Read these off the matrix that follows.
1) Read off the largest entry in the last column.
2) Read off the entry directly above -5.35.
3) Read off the entry just left of -3.99.
4) Read off the second largest entry.
5) Read off the first entry on the diagonal from the top-right corner.
6) Read off the fifth entry, reading row by row.
7) Read off the first entry in reading order.
8) Read off the largest entry in the first column.
array([[-4.95, -3.17,  2.64, -1.20],
       [-4.05, -3.27,  3.54, -1.53],
       [-5.54, -3.70,  4.22, -1.24],
       [-4.50, -3.99,  3.19, -1.26],
       [-4.30, -3.32,  3.40, -1.70],
       [-4.24, -3.80,  3.16, -1.40],
       [-5.69, -3.50,  4.08, -1.96],
       [-6.16, -3.56,  4.45, -1.54],
       [-5.35, -3.92,  3.73, -1.10],
       [-4.60, -3.61,  3.85, -1.89],
       [-5.24, -3.83,  4.00, -1.29],
       [-5.74, -4.48,  4.17, -1.33],
       [-3.84, -3.13,  3.40, -1.77]])
1) -1.10
2) -6.16
3) -4.50
4) 4.22
5) -1.20
6) -4.05
7) -4.95
8) -3.84

X = ((-198.221, -60.413, -156.576, 179.693, -10.741, -91.423, -32.259, -134.095), (-107.290, -16.536, -69.654, -54.359, -113.738, 44.770, 14.217, 80.377), (2.258, -70.935, 96.360, -89.751, -56.569, -8.083, 18.013, -86.456), (-43.311, -103.534, -131.489, -124.276, -49.312, -178.636, -187.099, -149.597), (-176.253, -65.046, -192.335, 101.131, -31.802, -113.431, -87.770, -115.732), (6.663, -58.561, 67.744, -160.067, -92.682, 13.878, 1.903, -16.475), (53.560, -92.243, -7.574, -286.510, -102.545, -95.291, -140.537, -54.655), (-109.708, -51.240, 48.593, 117.450, -24.044, 24.011, 94.820, -90.905), (-53.757, -94.227, -165.681, -142.708, -68.056, -174.625, -196.437, -112.532), (-70.830, -35.794, 14.205, -52.048, -93.519, 48.820, 39.744, 26.831), (-64.140, -55.355, 83.108, 30.587, -36.616, 21.634, 76.768, -84.792), (-99.409, -21.682, -38.664, -37.619, -105.255, 47.806, 27.763, 52.986), (39.220, -101.565, 33.035, -199.924, -62.788, -96.319, -95.976, -119.653), (12.557, -116.512, 11.771, -119.339, -24.851, -146.247, -114.525, -205.435))
The minimum: -286.510
Read off the entry just right of 30.587.
-36.616
The entry just left of -156.576 -> -60.413
Read off the entry just left of -16.536.
-107.290
The entry just right of -24.851: -146.247
Read off the entry just left of -51.240.
-109.708
The entry just right of the largest entry is -10.741

x =
[[-0.029 -0.107  0.043 -0.013  0.082  0.007  0.291 -0.010 -0.027 -0.104
   0.287  0.262 -0.182  0.234 -0.176 -0.019]
 [-0.098 -0.165  0.209 -0.122  0.143 -0.040  0.167 -0.090  0.126 -0.078
  -0.016 -0.077 -0.124  0.293 -0.099  0.057]
 [-0.183  0.145  0.067 -0.004  0.075 -0.185 -0.041  0.285  0.104 -0.098
   0.022 -0.103  0.286 -0.181  0.288  0.203]
 [-0.092 -0.122 -0.145 -0.063 -0.098  0.256 -0.074 -0.030 -0.062 -0.186
  -0.047  0.179 -0.128  0.066  0.234  0.218]
 [ 0.103  0.133 -0.090  0.062 -0.139  0.090 -0.040  0.108 -0.002 -0.146
   0.074 -0.150  0.052  0.294 -0.085 -0.099]
 [-0.067  0.288  0.053  0.099 -0.041 -0.179  0.156  0.217  0.017  0.000
   0.068  0.131 -0.142 -0.129 -0.079  0.042]
 [-0.033  0.179 -0.010 -0.018  0.290  0.184  0.246 -0.038  0.139  0.147
   0.024 -0.096  0.250 -0.023 -0.005  0.173]]
Report the largest entry.
0.294
Report the entry just right of 0.074.
-0.150
Report the entry just left of -0.185.
0.075
The entry just left of 0.062: -0.090
The minimum -> -0.186
The entry just left of -0.019 -> -0.176
Report the entry just left of 0.143.
-0.122
Report the entry just left of the largest entry.
0.052
The entry just left of the smallest entry: -0.062
Report the entry just right of the largest entry.
-0.085
Report the entry just right of 0.147.
0.024

[[3565 3754 2800 2467 4739 6249 8179 8318 8947]
 [3548 3768 2852 2868 7404 8923 8461 8362 8952]]
Counting starts at 0.
Read off the entry just left of 8362.
8461
Read off the entry in the top-right corner.
8947
Read off the entry at row 1, column 2.
2852
Read off the bottom-left entry.
3548
The entry directly below 4739: 7404
The bottom-right entry: 8952
Read off the top-left entry.
3565
Read off the entry just right of 3565.
3754
The entry just left of 8947 -> 8318

Questions about the array below.
1) The entry in the bottom-right corner?
2) The 3rd entry on the diagonal from the top-right corner?
3) The 3rd entry, reading row by row?
4) The largest entry in the last row?
5) The first entry in the row that holds the largest entry?
6) The bottom-left entry?
7) The 2nd entry on the main diagonal?
8) The entry just left of the smallest entry?
[[-3.40  1.34  2.11  5.61  5.72 -2.64  4.44 -0.73  0.41]
 [-5.13 -1.23  2.74  1.13 -4.07 -5.89  5.65  4.21 -5.58]
 [ 1.85  0.39  5.39 -3.73  3.68 -4.50 -2.06 -3.02 -3.39]
 [-3.06  1.55  4.10  0.21 -1.61  1.47 -2.91 -3.71 -5.60]
 [ 1.11 -5.60  3.35 -4.79  3.67  5.17  2.67 -1.06 -0.64]
 [-1.02  4.10 -5.29  1.75  1.89 -4.93 -5.44  2.54  1.29]
 [-1.37 -3.73  2.51 -1.15  0.18  1.92  3.90 -5.01 -0.20]
 [-0.42 -4.48 -3.74  0.99  2.08  3.12 -2.02 -0.97 -2.37]
 [-3.41  4.95 -4.19 -2.79 -0.69  0.86  5.49 -0.43  3.36]
 [ 0.91  2.57  3.01  5.56  5.40 -0.67  5.15  3.89 -3.76]
 [-1.96  1.19  4.36  4.97  4.41 -1.82  4.36 -4.90  2.08]
 [-2.34 -1.44 -0.42  1.43  2.68  2.69  1.09 -2.23 -2.01]
 [ 1.75 -2.78 -4.37  0.41  3.62  1.33 -0.17 -4.83 -2.43]]
1) -2.43
2) -2.06
3) 2.11
4) 3.62
5) -3.40
6) 1.75
7) -1.23
8) -4.07

grid =
[[ 0.03 -0.06 -0.04 -0.86  0.11  0.10  0.12 -0.78 -0.97 -1.07 -0.76  0.87
  -0.95 -0.94  0.14  0.20]
 [ 1.63  1.14  0.00  0.54 -2.07 -0.50 -1.34  2.69  2.84  2.50  2.53 -2.57
   1.50  1.97 -1.43 -1.40]
 [ 1.38  0.81 -0.09  0.36 -1.55 -0.29 -1.19  2.24  3.13  1.83  2.18 -2.17
   1.08  2.20 -1.33 -1.20]
 [-3.99 -2.54  0.07  2.50  4.33  0.69  2.30 -3.10 -0.38 -1.84 -3.93  2.50
   0.38 -5.42  2.52  2.05]
 [ 1.62  1.19  0.08  0.06 -2.27 -0.50 -1.13  2.36  2.58  2.31  2.84 -2.49
   1.10  4.71 -1.20 -1.09]
 [ 0.26  0.06 -0.03  0.31 -0.01 -0.06 -0.22  0.05  1.40 -0.24  0.11 -0.31
   0.53  0.53 -0.24 -0.21]]
What is the maximum?
Answer: 4.71
What is the entry just left of 4.33?
Answer: 2.50
What is the entry just right of 0.69?
Answer: 2.30
What is the entry just left of the smallest entry?
Answer: 0.38
What is the entry just left of the largest entry?
Answer: 1.10
The entry just right of the largest entry -> -1.20
The minimum is -5.42
The entry just right of -0.29 -> -1.19
The entry just left of -0.09 is 0.81
